(in the rows, 128 means zero)
Each row is followed by its class. Each block has new classes.
[148 119 121 123 156 100 134 149 118 129  63 132 128 151 120 114 140  95
 127 154 162 123 139 119 112 149 119 126 105 106 141 122  73 155 158 122
 118 150 130 124 110 117 132 136 125 115 126  77 139 102 135  96 117 142
  34 138 171 130 106 112 121 111 121  76 111 164 138 139  77 103 160 148
 172 186 120 152 143 130] : Z
[ 86 148 141 157 136 138 106 105 145 125 170 108 120 105 138 150 104 109
 128  93  94  76 105 130 122 134  93 167 141 131 115 128 109  78  72 121
 125 111 118 126  87 187 127 220 151 123 165 117 114 123 133 152 164 122
 142 135 155 164 152 134 113 164 113 153 156 133 113 155 150 122 123  81
 111 143 124 118 107 110] : E
[141 164 116 115  85  93 117 157 146 120  57 130 174 171 126 161 131 115
 147 135 111 117 154 132 157 132  96 124 102 111 175 150  87 177  97 171
 112 173  78 143  87 121 122 147 151  81 132 116 171  64 153 142 137 125
 125 173 125 170 149 139 128  64  61  95  91 139 147 174 157 118 161 157
 113 212 105 142 127 147] : Z
[114 143 110 123 154 122 109 111 132 122  95 125 137 121 139 118 105 139
 137 161 116 126 129 157 111 159 138 145 121 127 138 104 129 149 141 135
 140 135 128 144 107 170 122 138 132 123 156 115 133 126 137 135 143 136
 113 135 144  90 100 162 134 142 137  94 144 130 147 141 116 123 145 122
 153 156 107 129 126 124] : V
[ 92 127 160 160 124 168 125 111 185 107 146 150 135 101 141 133 127 165
 116 113 130 114  93 140 127  92  74 115 186 180 127 116 231  58  67 111
 122 111 169 153 111 124 112 119 147  98 148 156  88 117 169 164 113 140
 146 116 139  91 163 184 165 133 143 184 137  78 138 123 163 119 109 120
  81  64 127 147 134 139] : U
[113 112 149 106 105 116 169 142 102  85 170 126 131 100 124 132 136 157
 164 172 110 140  89  94 138 190 109 108 154 140 118 106 184 125  90 118
 133 109 134 162 164 155 134 103 118 153 115 128 128 190 120 123 143 102
 153 119 122  95 168 129  98 137 125 113 153 130 141  80 171 122 105 155
  78 144 100 115  96 122] : N
[125 115  90 160 142 200 144 109 141 146 183 146 104  90 120 120 145 132
  91 121 118 140 110 148 120 111 138 123 200 119 112 136 183 111 160 114
 156  95 147 122 136 152 110 115 115 142 107 160 123 168 114 151 101 192
 115 121 146 107 148 153 167 147 127 148 120  88 113 116 174 146 116  97
  90  56 158 133 137 156] : N
[158 128 154 106  39 165 135 132 166 137 115 145 188 159 122 121  81 143
 130 169  98 125 186 124 152 115  92 119  85 130 181 133 169 143  56 166
 121 122 106 156 129 114 124 152  94 105 114  99 200  80 124 128 128  98
 143  92 110 195 124  86  87  52  78 136 151 104  74 172  20  53 125 173
 102 195 116 163 136 144] : Z
[ 81 119 158 115 164 161 132 153 141 165  88 125 159 131 125  60 153 132
 135 103 127 112 132 126 124 120  71 153  96 142 139 144 106 192  85 155
 122 202 104 111  65 152 127 123 111 117 200 110 108 121 122 114 110 184
 150 147 123  90 154 193 103  81 192 146 144 128 160 165 177 129 154 129
  65 144  81 147 136  85] : E
[134 136 105 108  77 170 113 112 163 203 152 145 138 160 122 146 161 103
  88  69 156 151 189 107 148  86 117 125  61 142 153 179 125 102 145 135
 136 156  85 120 108 115 158 180  77 129 114 141 151  82 114 116 113 121
 138 104 120 230 147 125 130  80 106 179 109 104  55 144  99 104 114 125
 106 140 146 168 163  69] : E
[113 114 122 115  81 130 132 143 137 141 114 116 143 119 130 176 147 139
 135 173 135  94 132 104 151 108  93 124 119 145 157 120 131 129  66 142
 121 151 112 126  83 112 135 154 174  88 147 143 114  84 124 128 130 131
 134 117 146 157 125 152 106 106 111 173 126 100 106 147 121 105 165  79
 107 145 114 142 110 106] : M
[161 114 141 102  38 148 134 115 115 131  47 120 146 152 156 156  96 148
 129 132 161  96 164 108 134 154 142 125  46  85 142 144 111 142  94 139
 153 130 106 132 118  93 136 143 126  85 140 115 154  47 154 101 109  56
 132  92 108 198  99 113 109  93 125 128 193 140 103 138  75  79 120 157
 177 194 144 187 130  96] : Z
[ 91 117 186 117 101 183 143 143 126 147 132 125 149 102 142 133 152 146
 117 135 211 115 144 131 127 104  64 101 147 181 141 141 213 138  98 128
 125 159 149 123 129  87 113 135  88 104 120 149  94 127 107 125  93 151
 159 104 105  96 160 165 150  95 163 196 126  82 133 123 179  92 123 128
  51  97 134 146 188 121] : Z
[134 158 119 156 118 131 120 123 140  84 105 151 141 126 131 136 104 160
 137 155 148  99 153 126 131 127 110 148 166 122 165  87 188 143 137 115
 128 115 132 132 119 140 111 153 127 111 158 121 141 109 129 141 142 114
 107 109 110 135  78 119 168 138 135 126 139 121 117 171 110 128 117 128
 166 159 134 153 129 175] : V
[147  93 153  98  73 156 180 108  74 139 120 112 133 115 111 130 141 122
 128 130 135 148 126  97  73 151 138 108  63 112 118 119 163 118  81 130
 149  39 115  90 150 134 124 125 113 144 133 114 174 142 113 125 122  88
 183  76 120 222 165 103  45 100 119 139 118 142 124 105 125  82 100 162
  76 153 149 129 129  96] : U
[125 113 120 108 116 123 119 132 126 172 144 107 124  98 139 128 172 157
 119 164 163 116 132 122 119 127 149 120  68 166 110 160 190 129 174 118
 132 149  92 141 137  67 152 108  64 116  92 178 141 156 123 114 130 144
 146  92 107 113 138 182 142 142 150 176 135  93  83  91 182 102  95  88
 124  78 156 147 134  80] : N
[ 99 137 147 104  93 120 114 143 145 165 125  97 181 155 143 154 196 126
 142 128 117 115 135 130 163 139  79 107  77 160 139 162 138 129  67 135
  89 189  92 141  82  78 139 158 123  96 118 140 137 106 136  98  88 133
 207 109 101 185 177 154  98  76 102 168 144 116 115 147 148 100 137 115
  48 179 116 125 139  82] : E
[125 153 110 112  88  91 108 135 119  73 148 139 143 150 160 185 125 114
 118 169 108 134 133 111 142 109 146 123 100 104 161 118  85 148 207 140
 138 149  99 143 138 111 139 151 116 131 116 149 129 136 114 119 178 124
 132 139 122 170 107  71 123 157 122 124 133  98  70 127  79 168 129 160
 203 192 102  99 117 124] : Z
[139 158 130 112  51 135 100  53 174 165  31  86 146 148 144 189 107 152
 121 162 137  71 200 115 108  48 119 155  46 139 164 139 151 162 155 133
 141 161  86 160 111  78 145 195  74  65 155 152 184  35 126 143 156 103
 124  86 128 226  41 120 156  99 125 182 153  84  18 186  19  92 131 107
 240 213 172 212 166  56] : M
[113 114 132 130 191 143 158 147 141 167 124 141 125  89 132  92 157 193
 155 153 158 143 100 123  98 141  88 111 157 153 112 115 185 132 185 158
 136 171 143 136 132 177 139 111   7 139 161 124 123 207 115 141 138 175
 159 162 139  66 114 220 165 161 130 155 152 125 132 124 167 126 137  59
  95  88 106 162 162  89] : N
[ 97 147 102 135 154 113 104 135 129 149 129 143 152 135 140 129 136 122
 142 139 127 117 138 139 116 110  99 146 124 124 138 122  78 140 171 183
 128 185 100  94 121 151 126 146 125 106 174  58 115 136 118 128 164 157
 103 166 128 119 128 130 145 143 125  58 137 117 109 157 124 149 151  56
 169 154 121 118 147  84] : E
[106 142 146 115 119 121 121 142 125 120 135 127 133 118 152 150 141 121
 143 156 126 111 119 135 156 148 109 126  73 162 102 159 173 138 110 161
 118 108 124 121 120 126 119 128 141 117 121 144 115 130 132 141  95 118
 130  80 128 132 148 159 114  86 119 161 126 116 119 107 160 116  91  89
 119 115 128 125 122 139] : V
